-54  -70  -142  375  -125  143  -713  122  -38  104  3  47  118  84  17
45  74  106  98  -153  35  -49  -20  -20  29  79  20  -52  75  -8
-76  37  37  206  110  -77  -71  44  -11  -212  20  69  -35  -34  15
40  -10  51  91  -19  73  -522  58  -60  -86  5  0  -51  169  66
-103  38  165  575  42  48  98  -22  -16  16  -9  -65  -16  34  -13
22  -33  -27  337  -29  -53  -118  -32  43  20  -3  -6  42  21  10
Rows and columns are numbered from 0.
Find the entry in row 0 and column 1.
Answer: -70
The entry at row 1, column 1 -> 74
The entry at row 2, column 2: 37
The entry at row 0, column 0 -> -54
Find the entry directly above 69.
Answer: 20
Find the entry directly below the smallest entry.
Answer: -49
The entry just right of the smallest entry is 122
The entry in the bottom-left corner: 22
The entry directly below -125: -153
Find the entry at row 2, column 0.
Answer: -76
The entry just right of 51: 91
Find the entry in the bottom-right corner.
Answer: 10
Find the entry just right of -32.
Answer: 43
Find the entry directly above 106.
Answer: -142
Find the entry in the top-right corner.
Answer: 17
Find the top entry of the column that holds the smallest entry.
Answer: -713
Find the entry in row 1 and column 0.
Answer: 45
Find the entry just right of -49.
Answer: -20
Find the maximum.
Answer: 575
Find the entry just right of the largest entry.
Answer: 42
The entry just right of 74: 106
Find the entry directly above -51.
Answer: -35
Find the entry directly below -22.
Answer: -32
Find the entry directly below 118.
Answer: -52

Read these off the grid that follows.
1) Find the entry just right of 188.2.
2) Find the entry just right of -101.3.
3) Find the 1st entry in reading order.
4) Find the entry just left of 186.5.
5) Find the maximum.
6) Find the bottom-left entry.
7) Find the entry just left of the centre entry.
8) Find the entry in the top-right corner.
 103.8   -11.6  -106.8    93.4   174.3    94.9   165.6   147.0   181.7   118.3   169.7
 102.6   -22.6  -117.6    91.1   177.9    88.4   169.6   148.7   183.7   116.4   177.6
 101.5   -33.8  -129.2    88.1   182.1    80.2   174.9   149.1   185.3   114.7   186.7
 100.8   -39.3  -135.3    86.3   183.4    75.1   178.0   148.8   186.1   113.5   192.2
 103.1   -16.9  -112.1    92.2   176.0    91.9   167.4   147.9   182.9   117.4   173.3
 100.1   -44.5  -141.5    84.2   185.3    69.5   181.7   147.8   186.5   112.6   197.9
  98.4   -58.1  -159.9    76.5   189.5    49.3   195.7   140.2   187.2   109.6   216.6
 102.2   -28.1  -123.4    89.6   179.9    84.8   172.0   149.0   184.5   115.6   182.2
  98.9   -54.3  -154.0    79.5   188.2    56.5   190.5   143.7   187.1   110.6   210.2
 104.2    -6.4  -101.3    94.1   172.3    97.7   164.0   145.9   180.8   118.8   166.3
  99.6   -49.9  -147.8    82.0   187.2    63.6   185.8   146.1   187.1   111.4   203.9
1) 56.5
2) 94.1
3) 103.8
4) 147.8
5) 216.6
6) 99.6
7) 185.3
8) 169.7

x =
-128  -191  -37  -27  61  -135  125  260
-188  -18  326  213  153  -172  -109  82
-31  53  -270  101  149  14  377  45
-124  -154  -68  -2  132  -53  236  154
-133  60  -136  242  200  -149  302  181
-190  46  21  295  229  -201  204  190
12  -215  -340  -233  19  104  363  105
-149  -203  230  -38  135  5  19  0
-188  83  162  313  313  -61  198  -48
-102  -597  -15  -499  -38  78  126  207
-91  -467  -321  -352  -41  -77  314  437
-211  -523  -111  -259  9  -223  194  556
The second entry on the diagonal from the top-right corner: -109
The 3rd entry in reading order is -37
The first entry of the smallest entry's row: -102
The smallest entry in the first row -> -191
The 3rd smallest entry -> -499
The entry in the top-left corner?
Answer: -128
The bottom-left entry -> -211
The entry just left of -2: -68
The entry directly above -53 is 14
The bottom entry of the column that holds the smallest entry is -523
The maximum?
Answer: 556
The entry directly below 21: -340
The 3rd-last entry, reading row by row: -223
The entry just right of the smallest entry: -15
The largest entry in the first column?
Answer: 12
The entry directly above -31?
Answer: -188
The entry directly above 302 -> 236
The entry directly above the largest entry is 437
The entry directly below the smallest entry: -467
The entry just left of -154 -> -124
The top-right entry?
Answer: 260
The 2nd entry from the end, reading row by row -> 194
The last entry in the row that holds the smallest entry?
Answer: 207
The entry directly above 132?
Answer: 149
The minimum?
Answer: -597
The 2nd entry on the main diagonal?
Answer: -18
The entry directly above 190 -> 181
The third largest entry?
Answer: 377
The 4th entry, reading row by row is -27
The entry just right of -499 -> -38

Questions about the grid below.
1) Report the entry in the top-left corner.
2) Report the top-right entry.
3) Report the entry just left of the smallest entry.
4) Report the 2nd entry, reading row by row.
5) Report the largest entry in the first row.
6) Report the entry directly above the largest entry.
7) Report the entry in the bottom-left corner.
8) Report the entry just left of the largest entry.
[[-0.12 -0.02  0.07 -0.02 -0.05  0.02]
 [-0.08 -0.20  0.07 -0.03 -0.05  0.16]
 [ 0.12  0.11 -0.08  0.02  0.11 -0.08]
 [ 0.03  0.12 -0.03 -0.03  0.06 -0.08]
 [-0.11  0.04  0.09 -0.01  0.00  0.03]
 [ 0.02 -0.04  0.01  0.10  0.03  0.02]
 [ 0.16  0.06 -0.05 -0.03  0.18  0.05]
 [-0.07  0.09  0.04  0.00  0.03 -0.03]]
1) -0.12
2) 0.02
3) -0.08
4) -0.02
5) 0.07
6) 0.03
7) -0.07
8) -0.03

Read these off the grid that follows.
1) What is the entry directly below the largest entry?
2) What is the top-right entry?
3) What is the entry just right of the centre entry?
4) What is the bottom entry of the column that holds the largest entry?
5) What is the third entry on the diagonal from the top-right corner?
6) What is the fourth entry, reading row by row?
7) What is the entry just left of the centre entry?
8) What is the 1st entry, reading row by row?
[[3 4 3 3 3 3 4 5 4]
 [3 4 4 8 3 4 4 4 4]
 [4 4 4 5 4 4 4 5 4]
 [4 4 4 5 3 4 4 3 4]
 [4 4 3 6 4 4 4 4 4]
 [4 3 4 4 4 4 4 3 4]
 [4 4 3 2 4 3 4 6 5]
 [3 4 3 5 3 4 4 3 3]
 [3 3 2 3 3 4 4 6 4]
 [3 4 4 2 5 4 4 3 4]
 [4 4 4 3 4 4 3 5 4]]
1) 5
2) 4
3) 4
4) 3
5) 4
6) 3
7) 4
8) 3

667  410  520  362
The entry just right of 520 -> 362
The entry just right of 410 is 520
Read off the entry just right of 667.
410

-84,-199,67,89,344
-145,148,-274,-332,805
423,435,49,730,376
The top-left entry: -84
The entry directly above the centre entry -> 67
The median of all entries -> 89
Find the entry directly above the largest entry.
A: 344
The entry just left of 805: -332

-61  61  14  -9  44  -163  -3  113  297  196  -84  -25
-67  56  -12  53  30  -164  -21  155  297  262  -82  -17
2  176  117  -194  176  -309  86  48  297  54  -184  -91
-71  42  -39  90  9  -149  -51  166  297  326  -77  -5
-21  -157  -136  241  -171  259  -92  -3  297  43  172  98
8  -323  -244  394  -349  578  -146  -108  297  -113  362  188
-25  -37  -68  114  -70  25  -47  69  297  143  28  31
-18  -218  -185  317  -258  374  -127  -10  297  29  234  128
-132  -120  -205  402  -191  85  -152  240  297  504  106  91
The entry directly above the smallest entry -> -171
Give the entry just right of 2.
Answer: 176
Give the 2nd entry, reading row by row.
Answer: 61
The minimum -> -349
Give the entry just right of the largest entry.
Answer: -146
The entry just right of -191 is 85
The entry directly above -127 -> -47
The entry directly below -68 is -185
The first entry in reading order -> -61
Give the top-right entry.
Answer: -25
The entry just right of the smallest entry -> 578
Give the entry just right of -39.
Answer: 90
Give the third largest entry.
Answer: 402
The largest entry in the last column: 188
Give the entry directly below 8.
Answer: -25
The 2nd entry from the end, reading row by row is 106
The entry just left of 155: -21
Give the fourth-last entry, reading row by row.
Answer: 297
Give the entry in the bottom-left corner.
Answer: -132
The entry directly above 166 is 48
The largest entry in the first row: 297
The entry directly above -132 is -18
Give the last entry, reading row by row.
Answer: 91
Give the fifth entry, reading row by row.
Answer: 44
Give the second entry on the diagonal from the top-right corner.
Answer: -82
The 3rd entry on the diagonal from the top-right corner -> 54
Give the smallest entry in the first row.
Answer: -163
The entry just left of the smallest entry is 394
Give the first entry of the largest entry's row.
Answer: 8
Give the entry directly below the smallest entry.
Answer: -70

Questions about the row below.
1) Read off the centre entry.
2) Read off the entry just left of 131.
164	105	256	-240	10	-94	674	408	24	129	27	-474	-219	131	-589
1) 408
2) -219

Questions about the row below.
1) Which number is the entry just right of the smallest entry?
2) Which number is the third entry from the right?
3) Which number is the first entry from the right?
4) Which number is the first entry?
5) Which number is the second entry from the end?
array([-1.414,  0.436,  0.271, -1.016,  0.077,  1.581])
1) 0.436
2) -1.016
3) 1.581
4) -1.414
5) 0.077
